In the rows, 128 means zero.
Rows with their classes
[148 129 175 120 154 138 123  65 105  93 137 109 153 113 129 142 134 114
 126 107 118  74  88 107 132 115 151  94 109 120 100 155 117 141 137 159
 123 102 147 136 150 107 121 112 109 137 178 145 117 180 106 169  38 138
  94 178  86 211  95 124 160 162 169 166 177 115 134 119 114 118 116 146
 119 105 135]
z667
[149 131 105 135 116 139 143  72 116  94 145 113 137 116 121 122  97  78
 113 121 101  72  91 110 117 122 114 102 110 132 113 156 105 127 126 163
 140  97 141 135 135 115 113 128 129 119 172 136 134 179 108 145  32 133
 106 164  91 180 111 153 172 155 171 140 178 120 152 119  89 105 109 141
 101 130 155]
z667
[160 178 122 121 148 144 148  98 141  96 169 111 158 109 185 134 106 104
 144 128 121  95 100 109 125 118 125 124 134 116 124 142 111 132 139 164
 127 110 165 132 137 122 118 103 118 136 167 132 137 163 121 143  53 126
 119 167 103 186 102 126 141 192 177 139 125 115 158 117 112 120  93 149
 114 117 135]
Z938
[170 154 111 131 147 141 126  81 154  74 145 100 173 110 134 144 129 120
 139 123  91 114 112 124 137 117 133 108  95 138 128 125 120 127 137 163
 111 119 188 136 137 117 116  96  95 143 165 118 153 164 120 139  31 118
 117 171 104 156 113 107 122 148 150 139  96 115 151 124 128 135  97 148
 131 122 135]
Z938
[158 112 111 117 117 136 136  79 144 108 130 127 134 116 127 147 129 116
 126 140 112  94 127  99 108 124 127 101 115 105 109 138 128  89 143 154
 156 122 130 137 148 118 125 107 123 133 158 141 131 159 131 164  80 121
 100 162 112 177 103 123 131 137 169 149 156 122 142 121 120  92 131 157
 122 107 132]
z78
[172 136  93 130  75 148 121 100 133 111 137 121 114 124 126 146 126 123
  94 161 111 101 125 107 134 116 129  86 118 142 137 159 116 119  93 140
 152 133 135 118 153 133 122 107 119 111 131 139 131 136 111 128  99 135
 121 159 118 143 119 153 164 129 152 105 155 161 134 138 105 124 133 140
 117 113 153]
z569
[144 116 101 122 132 133 140  94 145 105 136 118 144 119 135 112 135  85
 133 119  99  79  99 114 134 128 134 121 111 126 107 139 100 103 143 155
 119 108 164 137 120 121 135 116 123 120 171 142 136 162 110 129  41 131
 120 145 100 182 117 135 139 142 140 127 142 122 173 114 115 123  90 149
 119 124 121]
z78
[155 134 109 127 169 154 136  89 115 124 131 109 123 109 139 140 128 125
 144 144 129 114 110 120 104 126 144 113 123 109  96 131 126 147 131 146
 116 110 160 136 122 116 127 123 124 131 166 134 129 135 126 136  75 128
 110 163  99 159  98 117 119 136 127 148 119 127 146 109 144 131 114 141
 118 117 133]
z78
[157 134 114 157 158 152 161  80 146  94 178 130 141 105 128 123 107 115
 108 125 118 104  71  96 139 113 124 110 125 132 130 133 118 122 142 179
 134 100 171 137 133 110 123 106 120 133 178 128 124 173 113 163  47 157
 125 171 101 199 100 142 156 152 155 151 128 119 164 108 109  81 133 138
 121 124 130]
z942
[163 147 106 131  78 143 124  98 129  96 111 122 134 125 114 127 114 101
 108 121 111  88 120 106 130 133 137 115  99 144 126 144 112 129 104 149
 152 122 119 115 146 137 131 124 122 105 129 146 135 158 116 130  86 129
 129 170 137 149 129 114 160 149 137 114 156 135 130 119 110 122 121 137
 133 129 152]
z569
[ 57  99 137 136 170  99 130 129  83 166 109 164 100 145 132 109  82  93
 163 128 114 102  89 177 105 114 146 123 145  80 101 121 128 129 165 118
 123 116 134 169 101 116 150 157 178 149 143 112 111 129 121 120 118 130
 122  89 122 149 139 137  90 128 134 162 155 116 119 110 115  96  96 119
  98 102 106]
z78
[ 89 115 117 131 164 118 143  85 110 118 138 115 109 112 151 143 110 110
 113 115 115 100  97 135 127 123 124 131 127 116 107 132 151 135 146 157
 132 107 134 144 109 117 136 102 115 122 168 127 144 179 105 146  95 131
 127 127  91 193  96 159 157 106 157 164 168 111 183 127  97 103  99 120
 112 127 116]
z667
[127 127 116 127 120 134 136  89 140 111 131 109 130 119 110 129 133 114
 101 111 112  96 109 119 141 144 126 119 122 134 121 138 116 133 141 152
 138 102 148 139 129 126 133  90 136 127 159 144 128 176 120 160  65 140
 122 158 105 181 112 148 157 152 167 136 128 112 161  99 104 123 115 149
 127 125 133]
z942
[143 137 105 114 152 137 152  84 124  98 138 113 140 119 134 134 111 115
 145 123 120 108 107 100 133 119 136 112 107 115 120 140 101 126 135 183
 122  96 170 118 133 118 118  91 124 125 166 133 132 158 114 150  57 135
 118 149 113 183 121 130 143 142 150 139 120 119 144 104 126 120 119   4
 111 123  86]
z78
[180 149 118 120 165 125 142 110 130 100 142 113 145 122 123 138 133 106
 185 129 129 118 140 121 131 116 138 113 119 132 113 112 119 119 135 149
 114 119 166 125 128 114 123 107 117 138 154 127 125 153 105 146  72 130
 120 159 105 165 115 106 123 133 123 135 100 116 158 113 139 115 145 143
 132 126 122]
z78
[133 106 118 133  90 141 129  97 104  98 140 107 143 102 117 139 116 107
  96 113 111 109 110 122 124 137 124 125 117 163 134 140 117 120  99 144
 136 119 114 160 141 134 136 106 126 114 136 131 126 159 122 139 107 124
 131 158 124 154 115 161 163 128 146 116 166 125 138 140 121 110 122 109
 128 129 148]
z569
[156 142 103 133 124 136 150  92 142  94 150 114 132 121 123 128 130 100
 107 113 122  97  98 105 132 143 120 122 121 112 122 142 105 115 126 170
 139 107 152 138 133 122 121 100 124 120 168 132 132 169 109 127  46 127
 122 144  95 174 117 142 160 139 167 149 138 103 171 121 100 105 100 140
 116 116 138]
z942
[157 140 134 129 155 135 139 119 171  87 173 103 162 110 133 124 121 140
 124 136 150 144 156  94 145 105 112 124 132 115 141 120 132 135 169 172
 125 117 191 139 117 133 120  71 123 139 166 112 130 159  98 110  67 150
 135 158  96 182 112 138 113 142 136 136 109 115 191 130 117 113 144 127
 137 125 120]
Z938
[124 131 116 148 160 132 135  67 132 116 147 123 153 122 132 112 133 101
 130 124 118  88 104 124 131 115 130 115 120 120 102 134 138 121 145 143
 121 106 155 148 136 167 120 108 117 129 163 138 109 157 106 137  56 135
 120 181  98 173 118 123 133 141 130 153 128 114 146 112 128 119 121 143
 114 113 126]
Z938
[161 141  98 101 135 149 144 104 144  84 165 113 164 126 137 127 137 102
 132 118 105  96 101 121 154 126 106  94 110 114 131 147  90 120 138 154
 122  92 180 128 128 132 132  93 120 138 165 130 138 171 115 154  21 141
 138 109 100 179 119 125 146 147  60 147 122 119 177 108 115 116 105 141
  98 119 128]
z942
